Below is a small trained network, with its code and all its weights. Each question gives an input and a target symbol and asks what happens when units are switched off, that is, made to give their printed mean instead of their output.

import numpy as np


def w(rows, s, z=0):
    codes = np.array(rows[::2]) - 128.0
    scale = np.full(codes.shape[1], s)
    scale[-1] = z or s
    return codes * scale


def f(y):
    return y / 2 * (1 + np.tanh(0.7978845608 * (y + 0.044715 * y**3)))


def softmax(a):
    e = np.exp(a - a.max(-1, keepdims=True))
    return e / e.sum(-1, keepdims=True)


def log_softmax(a):
    a = a - a.max(-1, keepdims=True)
    return a - np.log(np.exp(a).sum(-1, keepdims=True))


def net(x, mask):
    ids = ['αβδεηλξπστψω'.index(c) for c in x.split()]
    T = len(ids)
    res = E[ids] + P[:T]
    q, k, v = (res @ M[0].T for M in (Q, K, V))
    z = softmax(np.where(np.tri(T) > 0, q @ k.T / 2**0.5, -1e9)) @ v
    res = res + np.where(mask[0], z, O[0][:, -1]) @ O[0][:, :-1]
    y = f(res @ A[0][:, :-1].T + A[0][:, -1])
    res = res + np.where(mask[1:13], y, B[0][:, -1]) @ B[0][:, :-1]
    return log_softmax(res[-1] @ U[:, :-1].T + U[:, -1])


Q, K, V, O, A, B = {}, {}, {}, {}, {}, {}
E = w([
[253,226,103,20,111],'α',
[74,146,133,114,174],'β',
[214,68,53,219,122],'δ',
[73,148,178,240,86],'ε',
[19,162,57,131,147],'η',
[158,165,53,45,160],'λ',
[63,130,70,81,151],'ξ',
[137,139,190,208,75],'π',
[132,113,170,138,116],'σ',
[204,123,198,134,99],'τ',
[190,126,142,91,129],'ψ',
[88,107,105,156,236],'ω',
],0.017)
P = w([
[247,196,211,167,168],'0',
[112,60,125,177,200],'1',
[144,129,84,155,53],'2',
[107,185,126,73,168],'3',
[114,69,128,128,162],'4',
[148,127,90,151,44],'5',
[124,171,192,85,135],'6',
[119,75,137,129,153],'7',
[156,132,88,145,42],'8',
[100,172,186,91,124],'9',
],0.013)
Q[0] = w([
[149,70,147,85,254],'h0',
[139,149,129,34,108],'h0',
],0.0096)
K[0] = w([
[46,2,76,50,156],'h0',
[194,106,213,32,112],'h0',
],0.0062)
V[0] = w([
[111,191,192,154,112],'h0',
[115,2,98,152,80],'h0',
],0.0075)
O[0] = w([
[100,147,219,143,49,156],'h0',
[145,69,163,2,93,1],'h0',
],0.0086,0.009)
A[0] = w([
[68,101,120,185,154,212],'n0',
[145,120,64,128,146,86],'n1',
[58,159,109,81,126,196],'n2',
[182,166,108,66,79,167],'n3',
[121,219,157,100,1,106],'n4',
[109,153,194,134,77,21],'n5',
[39,164,148,115,79,188],'n6',
[150,14,127,109,171,73],'n7',
[107,118,77,71,109,253],'n8',
[178,195,81,90,45,52],'n9',
[63,198,199,105,199,215],'n10',
[133,128,135,221,81,182],'n11',
],0.013,0.0037)
B[0] = w([
[129,200,204,107,102,189],'n0',
[137,124,98,168,164,160],'n1',
[196,67,151,241,8,150],'n2',
[120,97,179,120,149,200],'n3',
[73,123,83,124,81,249],'n4',
[180,92,85,123,64,168],'n5',
[183,148,155,114,168,178],'n6',
[85,72,98,47,100,151],'n7',
[109,98,146,212,161,148],'n8',
[96,111,160,144,105,232],'n9',
[227,196,56,80,1,210],'n10',
[110,165,112,128,242,240],'n11',
],0.0078,0.013)
U = w([
[233,157,110,127,162,242],'α',
[108,158,93,82,67,103],'β',
[78,121,85,119,131,95],'δ',
[100,150,250,120,158,177],'ε',
[110,100,174,204,100,9],'η',
[50,158,66,152,217,4],'λ',
[59,90,118,179,108,121],'ξ',
[59,137,174,164,127,195],'π',
[58,140,173,94,129,127],'σ',
[130,98,197,144,133,206],'τ',
[92,130,140,90,142,74],'ψ',
[56,166,126,20,175,191],'ω',
],0.011,0.0027)

Each question gives the input, a string of symbols that net reads in full, and the target symbol t.
The units are the heads (2 rows each of Q, K, V and O) and the neurons (one row each of A and B). Each row of codes is followed by its name. A weight is (code - 128) times the scale printed after its matrix; where a second scale follows, it is the last column's (O, A, B and U).
mask holds one flag per unit, heads first, then neurons. A switched-off unit (its flag False) gives its mean, the last column of its rows in O or B, instead of its output. The means were averaged over made-up inputs and are rounded, as every weight is.
A unit's drop is (log p(t) with every unit on - log p(t) with that unit switched off) / (log p(t) with every unit on - log p(t) with every unit switched off).
The circuit of an input: a set's keep is (log p(t) with only the set's units on - log p(t) with every unit switched off) / (log p(t) with every unit on - log p(t) with every unit switched off). Starting from the 12 units with the biggest drops (on a tie, the unit counted first), units are removed one at a time, each time the one whose removal leaves the highest keep (on an exact tie, the one counted first), for as long as the keep stays at least 0.8.
circuit, biggest first: the units of the circuit, biggest drop first
most important unit: the unit with the biggest drop
k most important neurons: the k neurons with the biggest drops, biggest first
drop when u is switched off: that unit's drop, to one decimal
input ε ξ α α α α λ α α ψ, target α: 2 most important neurons -> (n4, n9)
input λ η α ω π β ω π α ε, target α: 3 most important neurons -> (n6, n11, n10)
input ω ξ η ε, target α: 4 most important neurons -> (n6, n10, n11, n9)
input ε τ α π, target α: 4 most important neurons -> (n6, n11, n9, n10)
input α δ λ β ω σ, target λ: most important unit -> n11
input ε λ π σ, target α: 4 most important neurons -> (n4, n9, n10, n7)
input α α α α ξ α η, target α: circuit, biggest first -> (n10, n6, n4)
input α α β α, target β: 2 most important neurons -> (n10, n4)
input α ξ α ε η, target η: circuit, biggest first -> (n2, n4)
input α α α ε ε ψ, target λ: circuit, biggest first -> (h0, n11, n10)
input ω ε α α α ω τ, target α: 2 most important neurons -> (n9, n10)
input ε ω ξ α τ η π, target β: circuit, biggest first -> (h0, n10, n5)
input α ε α τ λ η, target λ: circuit, biggest first -> (n11, h0)
input ω α α ξ α ε π ξ δ λ, target α: circuit, biggest first -> (n4, h0, n2)
input α ξ α σ, target α: 3 most important neurons -> (n4, n10, n9)
input α ε α δ ξ, target ξ: circuit, biggest first -> (h0, n2, n8)
input σ α β α ε α ω α ω σ, target β: circuit, biggest first -> (n10)
input ε α δ η β, target β: 3 most important neurons -> (n10, n11, n3)
input τ α λ δ δ, target δ: 2 most important neurons -> (n7, n11)
input α ε τ α ε τ, target λ: drop when n11 is switched off -> 0.6
